Here is a tiny trained network, its code and every weight. The questions are about switching its units off for an input and a target symbol, where a switched-off unit gives its printed mean instead of its output.

import numpy as np


def w(rows, s, z=0):
    codes = np.array(rows[::2]) - 128.0
    scale = np.full(codes.shape[1], s)
    scale[-1] = z or s
    return codes * scale


def norm(h):
    return h / np.sqrt((h * h).mean(-1, keepdims=True) + 1e-5)


def f(y):
    return y / 2 * (1 + np.tanh(0.7978845608 * (y + 0.044715 * y**3)))


def softmax(a):
    e = np.exp(a - a.max(-1, keepdims=True))
    return e / e.sum(-1, keepdims=True)


def log_softmax(a):
    a = a - a.max(-1, keepdims=True)
    return a - np.log(np.exp(a).sum(-1, keepdims=True))


def net(x, mask):
    ids = ['αβδζθξ'.index(c) for c in x.split()]
    T = len(ids)
    res = E[ids] + P[:T]
    u = 0
    for l in range(3):
        r = norm(res)
        for j in range(2):
            rows = slice(3 * j, 3 * j + 3)
            q, k, v = (r @ M[l][rows].T for M in (Q, K, V))
            z = softmax(np.where(np.tri(T) > 0, q @ k.T / 3**0.5, -1e9)) @ v
            o = O[l][rows]
            res = res + np.where(mask[u + j], z, o[:, -1]) @ o[:, :-1]
        u += 2
        y = f(norm(res) @ A[l][:, :-1].T + A[l][:, -1])
        res = res + np.where(mask[u : u + 8], y, B[l][:, -1]) @ B[l][:, :-1]
        u += 8
    return log_softmax(norm(res)[-1] @ U[:, :-1].T + U[:, -1])


Q, K, V, O, A, B = {}, {}, {}, {}, {}, {}
E = w([
[155,170,64,2,96,126,29,122],'α',
[198,119,87,164,119,27,3,194],'β',
[180,124,91,40,224,119,183,59],'δ',
[68,130,9,103,206,179,21,199],'ζ',
[135,101,82,28,127,251,123,46],'θ',
[108,188,40,160,243,200,71,140],'ξ',
],0.0089)
P = w([
[116,111,117,142,159,134,111,107],'0',
[92,65,243,59,149,191,53,160],'1',
[154,124,125,149,108,166,191,142],'2',
[138,184,160,119,209,135,113,45],'3',
[53,55,112,8,86,160,107,154],'4',
[151,174,130,159,109,132,221,168],'5',
[152,194,148,120,222,160,73,79],'6',
[34,90,19,93,103,58,154,74],'7',
[132,188,127,150,141,86,168,197],'8',
[157,193,133,140,206,148,27,84],'9',
],0.012)
Q[0] = w([
[124,141,23,128,88,170,134,154],'L0H0',
[54,114,188,103,50,180,160,210],'L0H0',
[99,200,96,143,9,54,203,75],'L0H0',
[108,172,220,153,53,167,36,131],'L0H1',
[188,226,142,192,95,209,117,160],'L0H1',
[110,232,236,120,172,169,94,75],'L0H1',
],0.013)
K[0] = w([
[102,196,149,105,136,208,189,183],'L0H0',
[209,165,161,165,70,98,181,208],'L0H0',
[53,179,222,99,79,77,129,132],'L0H0',
[201,110,87,122,90,163,23,65],'L0H1',
[104,17,155,165,192,89,86,104],'L0H1',
[121,143,99,85,199,121,49,5],'L0H1',
],0.014)
V[0] = w([
[156,149,110,122,97,138,120,155],'L0H0',
[205,144,151,122,153,122,99,210],'L0H0',
[201,114,111,172,80,108,15,101],'L0H0',
[74,165,214,249,199,149,59,41],'L0H1',
[102,2,159,156,168,81,138,145],'L0H1',
[108,229,134,76,161,48,102,61],'L0H1',
],0.0092)
O[0] = w([
[137,124,116,128,127,118,130,133,98],'L0H0',
[142,142,85,158,113,95,87,114,107],'L0H0',
[185,63,93,118,155,96,98,131,59],'L0H0',
[137,254,113,99,193,133,90,147,107],'L0H1',
[61,175,173,119,131,125,138,111,41],'L0H1',
[214,163,121,107,151,175,141,89,253],'L0H1',
],0.008,0.005)
A[0] = w([
[136,158,97,46,84,121,47,114,180],'L0N0',
[160,151,156,186,89,60,98,145,137],'L0N1',
[140,118,194,210,106,100,135,146,4],'L0N2',
[97,123,240,105,109,187,116,188,142],'L0N3',
[138,155,114,153,142,105,192,214,52],'L0N4',
[117,137,107,61,61,178,179,155,134],'L0N5',
[106,146,2,57,51,74,135,181,126],'L0N6',
[76,85,115,89,152,125,105,75,156],'L0N7',
],0.012,0.0028)
B[0] = w([
[178,135,151,115,179,124,140,70,253],'L0N0',
[122,177,87,66,127,121,102,132,131],'L0N1',
[120,126,166,126,109,74,86,170,125],'L0N2',
[161,152,98,7,153,167,165,178,172],'L0N3',
[142,128,163,204,101,115,151,149,149],'L0N4',
[148,127,44,119,151,90,131,111,218],'L0N5',
[81,123,153,106,213,103,192,167,253],'L0N6',
[142,126,154,111,96,76,91,91,215],'L0N7',
],0.017,0.0058)
Q[1] = w([
[101,92,109,8,100,88,102,113],'L1H0',
[141,108,88,151,133,125,193,118],'L1H0',
[206,156,164,116,182,128,79,125],'L1H0',
[147,107,112,128,113,210,139,154],'L1H1',
[131,137,143,188,191,215,91,181],'L1H1',
[183,139,52,180,135,116,236,100],'L1H1',
],0.018)
K[1] = w([
[166,183,60,253,46,106,174,171],'L1H0',
[195,138,96,100,160,185,146,147],'L1H0',
[166,105,43,148,193,23,81,36],'L1H0',
[62,64,106,81,103,199,103,99],'L1H1',
[156,120,132,76,186,192,21,100],'L1H1',
[237,118,126,50,90,156,248,109],'L1H1',
],0.014)
V[1] = w([
[152,145,75,156,118,97,128,153],'L1H0',
[131,173,147,134,124,144,132,100],'L1H0',
[103,126,166,94,115,143,190,69],'L1H0',
[194,140,143,188,115,162,160,132],'L1H1',
[96,103,125,210,195,160,108,201],'L1H1',
[103,66,139,147,246,146,140,99],'L1H1',
],0.011)
O[1] = w([
[123,167,111,114,170,97,133,102,104],'L1H0',
[123,101,166,112,164,155,180,161,136],'L1H0',
[71,156,110,123,70,249,85,154,180],'L1H0',
[184,173,65,54,177,147,132,132,118],'L1H1',
[241,91,175,49,99,28,254,94,17],'L1H1',
[98,113,221,52,93,227,231,50,255],'L1H1',
],0.0053,0.0069)
A[1] = w([
[209,17,112,159,58,170,159,143,83],'L1N0',
[85,93,152,215,160,177,158,246,88],'L1N1',
[153,145,99,98,126,154,184,107,135],'L1N2',
[127,154,125,127,56,68,124,172,42],'L1N3',
[110,147,152,120,129,85,93,142,138],'L1N4',
[88,199,177,193,31,205,129,128,8],'L1N5',
[72,72,130,114,71,133,134,129,94],'L1N6',
[138,131,188,141,112,104,167,59,121],'L1N7',
],0.014,0.0015)
B[1] = w([
[194,100,129,151,133,216,193,110,193],'L1N0',
[20,170,141,170,99,131,214,162,190],'L1N1',
[130,164,87,154,99,97,109,151,255],'L1N2',
[136,88,216,157,165,49,97,176,129],'L1N3',
[171,73,138,149,125,138,117,102,129],'L1N4',
[170,189,181,203,72,91,75,5,163],'L1N5',
[115,151,125,106,171,131,193,102,157],'L1N6',
[108,150,132,176,131,150,55,181,159],'L1N7',
],0.014,0.0071)
Q[2] = w([
[79,126,28,185,149,14,250,111],'L2H0',
[33,97,139,73,64,133,92,107],'L2H0',
[112,205,209,147,115,122,102,98],'L2H0',
[111,36,187,71,104,156,254,172],'L2H1',
[46,111,152,84,126,113,174,91],'L2H1',
[126,172,101,57,134,56,156,186],'L2H1',
],0.016)
K[2] = w([
[183,196,110,173,142,77,216,226],'L2H0',
[94,64,114,138,75,145,183,121],'L2H0',
[67,163,164,136,108,119,93,101],'L2H0',
[100,125,3,215,155,100,186,136],'L2H1',
[73,174,79,128,129,94,130,125],'L2H1',
[121,221,138,154,153,104,124,97],'L2H1',
],0.017)
V[2] = w([
[101,55,34,8,94,117,14,100],'L2H0',
[214,122,179,34,178,119,133,195],'L2H0',
[234,110,6,169,130,190,168,110],'L2H0',
[185,106,189,204,114,96,161,79],'L2H1',
[58,152,127,136,173,8,79,135],'L2H1',
[126,85,19,198,100,136,136,148],'L2H1',
],0.013)
O[2] = w([
[15,109,165,163,181,86,244,199,78],'L2H0',
[193,90,2,166,229,80,143,163,110],'L2H0',
[86,182,25,88,57,170,177,184,125],'L2H0',
[201,107,42,52,201,167,129,174,33],'L2H1',
[59,194,81,94,160,83,169,103,37],'L2H1',
[148,130,207,141,221,199,168,154,2],'L2H1',
],0.0086,0.0078)
A[2] = w([
[95,156,193,113,162,174,143,190,180],'L2N0',
[194,124,94,116,120,121,73,95,230],'L2N1',
[133,7,159,221,155,57,24,165,5],'L2N2',
[104,173,17,160,63,91,104,139,5],'L2N3',
[122,137,124,111,218,97,128,164,54],'L2N4',
[130,48,177,70,140,72,132,137,47],'L2N5',
[127,147,91,118,128,129,174,192,119],'L2N6',
[187,54,117,196,139,204,159,153,58],'L2N7',
],0.018,0.0025)
B[2] = w([
[103,102,46,130,99,53,166,130,174],'L2N0',
[51,118,152,161,117,117,158,152,246],'L2N1',
[119,20,26,171,154,143,23,202,193],'L2N2',
[146,120,80,5,104,154,128,137,195],'L2N3',
[184,189,186,150,160,119,125,90,183],'L2N4',
[126,137,157,182,57,161,93,109,173],'L2N5',
[108,125,194,147,123,136,75,99,188],'L2N6',
[194,94,143,157,80,189,196,109,201],'L2N7',
],0.02,0.011)
U = w([
[182,68,124,220,139,199,194,97,162],'α',
[176,180,134,164,248,75,120,73,226],'β',
[123,147,203,192,54,116,53,18,1],'δ',
[111,46,91,224,183,105,18,138,213],'ζ',
[2,96,154,209,160,89,206,140,58],'θ',
[119,138,60,67,116,141,94,125,202],'ξ',
],0.0055,0.00094)

Each question gives the input, a string of symbols that net reads in full, and the target symbol t.
The units are the heads (3 rows each of Q, K, V and O) and the neurons (one row each of A and B). Each row of codes is followed by its name. A weight is (code - 128) times the scale printed after its matrix; where a second scale follows, it is the last column's (O, A, B and U).
mask holds one flag per unit, layer by layer, with each layer's heads first. A switched-off unit (its flag False) gives its mean, the last column of its rows in O or B, instead of its output. The means were averaged over made-up inputs and are rounded, as every weight is.
A unit's drop is (log p(t) with every unit on - log p(t) with that unit switched off) / (log p(t) with every unit on - log p(t) with every unit switched off).
The circuit of an input: a set's keep is (log p(t) with only the set's units on - log p(t) with every unit switched off) / (log p(t) with every unit on - log p(t) with every unit switched off). Starting from the 12 units with the biggest drops (on a tie, the unit counted first), units are removed one at a time, each time the one whose removal leaves the highest keep (on an exact tie, the one counted first), for as long as the keep stays at least 0.8.
circuit, biggest first: the units of the circuit, biggest drop first
most important unit: the unit with the biggest drop
k most important neurons: the k neurons with the biggest drops, biggest first
k most important neurons of layer l: the k neurons of layer l with the biggest drops, biggest first
heads that matter: for each layer, one digit per head in row order, 1 if its drop is at least 0.15 and else 0, layers parted by /
input β θ δ ξ, target β: heads that matter -> 01 / 00 / 10
input δ β α δ ζ, target α: circuit, biggest first -> (L0H1 L1N0)
input ζ θ ξ δ, target ζ: 2 most important neurons -> (L0N3 L2N2)
input β ζ δ δ β ζ β, target β: circuit, biggest first -> (L0H0 L2H0 L0H1 L2N4)
input α α α β, target α: 2 most important neurons of layer 0 -> (L0N6 L0N5)
input ζ δ ξ β ζ ξ δ δ ζ, target θ: circuit, biggest first -> (L0N6)
input β ξ δ δ δ δ δ α β β, target β: heads that matter -> 10 / 00 / 10
input ζ δ α δ β α ζ α, target α: circuit, biggest first -> (L0H1 L1N0)
input α δ β δ δ ξ ξ, target α: heads that matter -> 11 / 00 / 01
input ξ θ δ θ β β δ β θ α, target ξ: circuit, biggest first -> (L2H0 L2N3)
input δ θ δ δ θ ζ δ β, target δ: heads that matter -> 01 / 00 / 11
input ζ ξ ξ δ α, target β: heads that matter -> 00 / 00 / 00
input ζ ζ δ α ζ ζ ζ ζ, target δ: 3 most important neurons of layer 0 -> (L0N6 L0N7 L0N4)
input β δ ζ α, target β: heads that matter -> 10 / 00 / 10
input θ ζ β δ ξ ξ δ, target θ: most important unit -> L2H0
input ζ ζ ξ δ ζ, target β: heads that matter -> 00 / 00 / 00
input θ ζ δ δ δ ξ θ, target θ: heads that matter -> 00 / 00 / 10
input δ θ δ δ ζ, target ξ: heads that matter -> 00 / 00 / 00
input δ ξ ξ β α δ δ ζ, target ξ: heads that matter -> 01 / 00 / 10
input δ θ ξ ξ δ δ β δ, target ξ: heads that matter -> 01 / 00 / 10
input δ ζ ζ δ ζ ξ δ δ, target β: heads that matter -> 00 / 01 / 00
input δ δ ζ ζ θ δ α β θ, target ξ: 2 most important neurons -> (L0N5 L2N3)
input β δ ξ ζ α δ ζ, target β: most important unit -> L0H0
input δ δ δ ξ ζ β δ α, target ζ: 4 most important neurons -> (L0N7 L2N2 L0N4 L0N1)
input ζ ζ β δ ξ δ ξ, target ζ: heads that matter -> 00 / 00 / 10
input ξ ζ δ ξ, target ξ: 2 most important neurons -> (L0N3 L2N3)
input θ ξ δ α α ζ ξ ξ δ β, target θ: most important unit -> L0N7
input θ δ α θ, target θ: 2 most important neurons -> (L0N7 L0N3)
